Here is a tiny trained network, its code and every weight. The questions are about switching its units off for an input and a class, where a switched-off unit gives its printed mean instead of its output.

import numpy as np


def w(rows, s, z=0):
    codes = np.array(rows[::2]) - 128.0
    scale = np.full(codes.shape[1], s)
    scale[-1] = z or s
    return codes * scale


def norm(h):
    return h / np.sqrt((h * h).mean(-1, keepdims=True) + 1e-5)


def f(y):
    return y / 2 * (1 + np.tanh(0.7978845608 * (y + 0.044715 * y**3)))


def log_softmax(a):
    a = a - a.max(-1, keepdims=True)
    return a - np.log(np.exp(a).sum(-1, keepdims=True))


def net(x, mask):
    res = np.array(x, float).reshape(1, 3) / 4 @ E
    u = 0
    for l in range(2):
        y = f(norm(res) @ A[l][:, :-1].T + A[l][:, -1])
        res = res + np.where(mask[u : u + 11], y, B[l][:, -1]) @ B[l][:, :-1]
        u += 11
    return log_softmax(norm(res)[-1] @ U[:, :-1].T + U[:, -1])


A, B = {}, {}
E = w([
[56,1,111],'x0',
[20,187,21],'x1',
[245,94,36],'x2',
],0.0079)
A[0] = w([
[122,124,150,86],'L0N0',
[138,64,124,96],'L0N1',
[146,6,95,156],'L0N2',
[171,160,125,68],'L0N3',
[136,158,103,3],'L0N4',
[136,165,99,37],'L0N5',
[180,114,159,84],'L0N6',
[109,174,61,184],'L0N7',
[194,114,132,50],'L0N8',
[94,138,152,40],'L0N9',
[72,73,207,75],'L0N10',
],0.02,0.0046)
B[0] = w([
[157,110,139,127],'L0N0',
[102,67,159,168],'L0N1',
[63,5,172,254],'L0N2',
[138,173,108,166],'L0N3',
[109,144,136,129],'L0N4',
[110,151,124,145],'L0N5',
[216,89,75,180],'L0N6',
[61,121,43,243],'L0N7',
[225,170,124,179],'L0N8',
[119,109,112,140],'L0N9',
[77,144,254,236],'L0N10',
],0.0097,0.0072)
A[1] = w([
[52,149,71,116],'L1N0',
[92,222,116,150],'L1N1',
[93,233,102,81],'L1N2',
[92,130,65,253],'L1N3',
[125,160,87,42],'L1N4',
[223,145,140,161],'L1N5',
[128,250,25,12],'L1N6',
[206,107,90,145],'L1N7',
[15,151,158,251],'L1N8',
[125,92,105,176],'L1N9',
[68,133,144,28],'L1N10',
],0.018,0.0033)
B[1] = w([
[124,112,76,199],'L1N0',
[191,60,93,181],'L1N1',
[183,65,121,182],'L1N2',
[137,74,92,192],'L1N3',
[151,94,141,144],'L1N4',
[111,212,119,178],'L1N5',
[254,83,162,218],'L1N6',
[90,155,177,168],'L1N7',
[129,229,84,249],'L1N8',
[127,119,149,149],'L1N9',
[116,160,128,156],'L1N10',
],0.019,0.012)
U = w([
[129,121,123,6],'0',
[76,145,9,200],'1',
[131,122,121,15],'2',
[36,102,227,115],'3',
[129,4,176,164],'4',
[152,234,187,224],'5',
[238,76,67,174],'6',
[129,121,122,9],'7',
],0.028,0.013)

Each question gives the input, the list of numbers given to net, and the class t.
The units are the neurons (one row each of A and B). Each row of codes is followed by its name. A weight is (code - 128) times the scale printed after its matrix; where a second scale follows, it is the last column's (A, B and U).
mask holds one flag per neuron, layer by layer. A switched-off neuron (its flag False) gives its mean, the last column of its row in B, instead of its output. The means were averaged over made-up inputs and are rounded, as every weight is.
A unit's drop is (log p(t) with every unit on - log p(t) with that unit switched off) / (log p(t) with every unit on - log p(t) with every unit switched off).
most important unit: the unit with the biggest drop
k most important neurons: the k neurons with the biggest drops, biggest first
top k neurons in layer l: the k neurons of layer l with the biggest drops, biggest first
drop of u: that unit's drop, to one decimal
input [1,-7,-1], class 4: most important neuron : L1N8
input [3,8,-1], class 6: top 2 neurons in layer 0 : L0N2, L0N10
input [3,1,3], class 4: top 2 neurons in layer 0 : L0N2, L0N10
input [-2,5,-6], class 6: 2 most important neurons : L0N2, L0N10
input [4,2,-2], class 1: top 4 neurons in layer 1 : L1N6, L1N8, L1N7, L1N5
input [-1,0,6], class 5: top 2 neurons in layer 1 : L1N7, L1N5
input [2,-7,-6], class 3: 2 most important neurons : L1N6, L1N5
input [2,5,1], class 1: 3 most important neurons : L0N8, L0N3, L1N0
input [0,-6,5], class 5: 3 most important neurons : L0N8, L1N5, L1N7
input [1,7,-2], class 6: 2 most important neurons : L0N2, L1N6
input [-8,-3,1], class 5: 2 most important neurons : L1N5, L0N7
input [8,2,-6], class 5: 2 most important neurons : L1N8, L0N10
input [6,1,-4], class 5: 2 most important neurons : L1N8, L0N10
input [-2,0,-7], class 5: top 2 neurons in layer 0 : L0N7, L0N10
input [7,7,7], class 1: most important unit : L1N6
input [4,-6,-2], class 3: 2 most important neurons : L0N10, L1N6
input [1,-1,6], class 4: drop of L0N2 : 1.7
input [-8,1,-7], class 6: drop of L0N2 : 0.2
input [-5,5,-7], class 6: drop of L0N2 : 0.4
input [8,2,-1], class 3: most important unit : L0N2
